Below is a small trained network, with its code and all its weights. Each question gives an input and a class and asks what happens when units are switched off, that is, made to give their printed mean instead of their output.

import numpy as np


def w(rows, s, z=0):
    codes = np.array(rows[::2]) - 128.0
    scale = np.full(codes.shape[1], s)
    scale[-1] = z or s
    return codes * scale


def norm(h):
    return h / np.sqrt((h * h).mean(-1, keepdims=True) + 1e-5)


def f(y):
    return y / 2 * (1 + np.tanh(0.7978845608 * (y + 0.044715 * y**3)))


def log_softmax(a):
    a = a - a.max(-1, keepdims=True)
    return a - np.log(np.exp(a).sum(-1, keepdims=True))


def net(x, mask):
    res = np.array(x, float).reshape(1, 3) / 4 @ E
    u = 0
    for l in range(3):
        y = f(norm(res) @ A[l][:, :-1].T + A[l][:, -1])
        res = res + np.where(mask[u : u + 14], y, B[l][:, -1]) @ B[l][:, :-1]
        u += 14
    return log_softmax(norm(res)[-1] @ U[:, :-1].T + U[:, -1])


A, B = {}, {}
E = w([
[76,250,156],'x0',
[254,209,32],'x1',
[192,87,232],'x2',
],0.00057)
A[0] = w([
[128,130,129,130],'L0N0',
[119,124,124,128],'L0N1',
[231,178,93,175],'L0N2',
[255,78,151,133],'L0N3',
[115,152,150,174],'L0N4',
[118,109,138,128],'L0N5',
[175,142,102,88],'L0N6',
[222,224,154,98],'L0N7',
[83,65,126,144],'L0N8',
[237,170,100,148],'L0N9',
[107,240,196,252],'L0N10',
[127,129,137,133],'L0N11',
[89,71,128,139],'L0N12',
[150,130,125,117],'L0N13',
],0.0037,0.0017)
B[0] = w([
[128,128,130,129],'L0N0',
[129,132,127,128],'L0N1',
[11,113,111,216],'L0N2',
[77,64,215,208],'L0N3',
[140,148,166,157],'L0N4',
[141,141,121,133],'L0N5',
[101,99,118,120],'L0N6',
[47,209,155,175],'L0N7',
[151,179,101,165],'L0N8',
[5,111,120,201],'L0N9',
[140,214,214,247],'L0N10',
[132,131,130,132],'L0N11',
[152,176,102,157],'L0N12',
[120,102,132,125],'L0N13',
],0.0031,0.0015)
A[1] = w([
[171,133,122,83],'L1N0',
[156,104,80,151],'L1N1',
[233,114,49,46],'L1N2',
[189,158,179,158],'L1N3',
[233,134,251,201],'L1N4',
[173,114,99,126],'L1N5',
[197,118,87,90],'L1N6',
[106,113,118,161],'L1N7',
[73,251,196,161],'L1N8',
[246,124,54,7],'L1N9',
[155,182,158,150],'L1N10',
[143,138,134,99],'L1N11',
[186,162,135,31],'L1N12',
[186,114,90,114],'L1N13',
],0.0032,0.0011)
B[1] = w([
[106,117,145,109],'L1N0',
[154,151,186,126],'L1N1',
[86,174,220,114],'L1N2',
[128,66,106,159],'L1N3',
[156,3,119,217],'L1N4',
[120,131,180,119],'L1N5',
[103,138,188,111],'L1N6',
[141,137,126,143],'L1N7',
[154,230,51,248],'L1N8',
[54,169,217,110],'L1N9',
[127,94,81,156],'L1N10',
[109,114,130,119],'L1N11',
[72,99,121,104],'L1N12',
[112,138,195,116],'L1N13',
],0.0025,0.0016)
A[2] = w([
[37,10,40,1],'L2N0',
[126,151,70,154],'L2N1',
[115,45,145,33],'L2N2',
[130,130,126,132],'L2N3',
[123,136,50,164],'L2N4',
[123,125,136,111],'L2N5',
[99,135,47,99],'L2N6',
[131,138,104,142],'L2N7',
[130,86,147,105],'L2N8',
[154,228,61,173],'L2N9',
[121,128,133,123],'L2N10',
[3,171,226,11],'L2N11',
[237,52,89,147],'L2N12',
[128,128,128,128],'L2N13',
],0.003,0.0014)
B[2] = w([
[96,29,96,133],'L2N0',
[161,90,106,159],'L2N1',
[54,172,95,86],'L2N2',
[129,127,128,131],'L2N3',
[178,102,99,166],'L2N4',
[120,132,131,116],'L2N5',
[162,96,105,123],'L2N6',
[141,114,120,138],'L2N7',
[110,161,120,117],'L2N8',
[149,9,94,255],'L2N9',
[125,127,129,128],'L2N10',
[105,171,197,194],'L2N11',
[160,254,146,147],'L2N12',
[128,128,128,128],'L2N13',
],0.0028,0.00072)
U = w([
[100,172,242,246],'0',
[225,144,36,142],'1',
[75,37,13,111],'2',
[98,202,2,74],'3',
[178,3,213,48],'4',
[233,188,163,126],'5',
[23,45,139,151],'6',
[39,226,133,109],'7',
],0.0099,0.0014)

Each question gives the input, the list of numbers given to net, and the class t.
The units are the neurons (one row each of A and B). Each row of codes is followed by its name. A weight is (code - 128) times the scale printed after its matrix; where a second scale follows, it is the last column's (A, B and U).
mask holds one flag per neuron, layer by layer. A switched-off neuron (its flag False) gives its mean, the last column of its row in B, instead of its output. The means were averaged over made-up inputs and are rounded, as every weight is.
A unit's drop is (log p(t) with every unit on - log p(t) with that unit switched off) / (log p(t) with every unit on - log p(t) with every unit switched off).
The circuit of an input: a set's keep is (log p(t) with only the set's units on - log p(t) with every unit switched off) / (log p(t) with every unit on - log p(t) with every unit switched off). Starting from the 12 units with the biggest drops (on a tie, the unit counted first), units are removed one at a time, each time the one whose removal leaves the highest keep (on an exact tie, the one counted first), for as long as the keep stays at least 0.8.
circuit, biggest first: the units of the circuit, biggest drop first
most important unit: the unit with the biggest drop
k most important neurons: the k neurons with the biggest drops, biggest first
k most important neurons of layer l: the k neurons of layer l with the biggest drops, biggest first
drop of u: that unit's drop, to one decimal
input [2,5,5], class 7: circuit, biggest first	[L0N7]
input [-7,2,8], class 6: circuit, biggest first	[L0N3, L2N2, L0N10]
input [4,-6,2], class 5: 3 most important neurons of layer 0	[L0N2, L0N9, L0N7]
input [-1,-2,-2], class 0: 3 most important neurons of layer 1	[L1N9, L1N2, L1N8]
input [2,-5,2], class 5: 3 most important neurons	[L0N2, L0N9, L2N12]
input [-5,-1,0], class 0: 2 most important neurons	[L0N10, L2N9]
input [-7,-8,-8], class 0: 2 most important neurons of layer 0	[L0N2, L0N9]
input [-2,-5,-5], class 0: 2 most important neurons	[L0N7, L1N9]
input [1,-6,8], class 5: 2 most important neurons	[L2N12, L2N9]
input [0,1,8], class 6: 2 most important neurons of layer 2	[L2N0, L2N2]
input [-4,-8,-2], class 0: 2 most important neurons	[L0N3, L0N10]
input [1,4,3], class 7: 2 most important neurons	[L0N7, L1N4]
input [-1,-3,-4], class 0: 4 most important neurons	[L0N7, L1N9, L1N2, L0N10]
input [-2,8,7], class 6: most important unit	L0N3
input [-5,-5,-8], class 0: drop of L1N9	0.1
input [-5,8,5], class 6: drop of L0N3	0.2
input [1,-3,7], class 5: drop of L2N12	0.7
input [4,-4,6], class 5: drop of L2N13	0.0
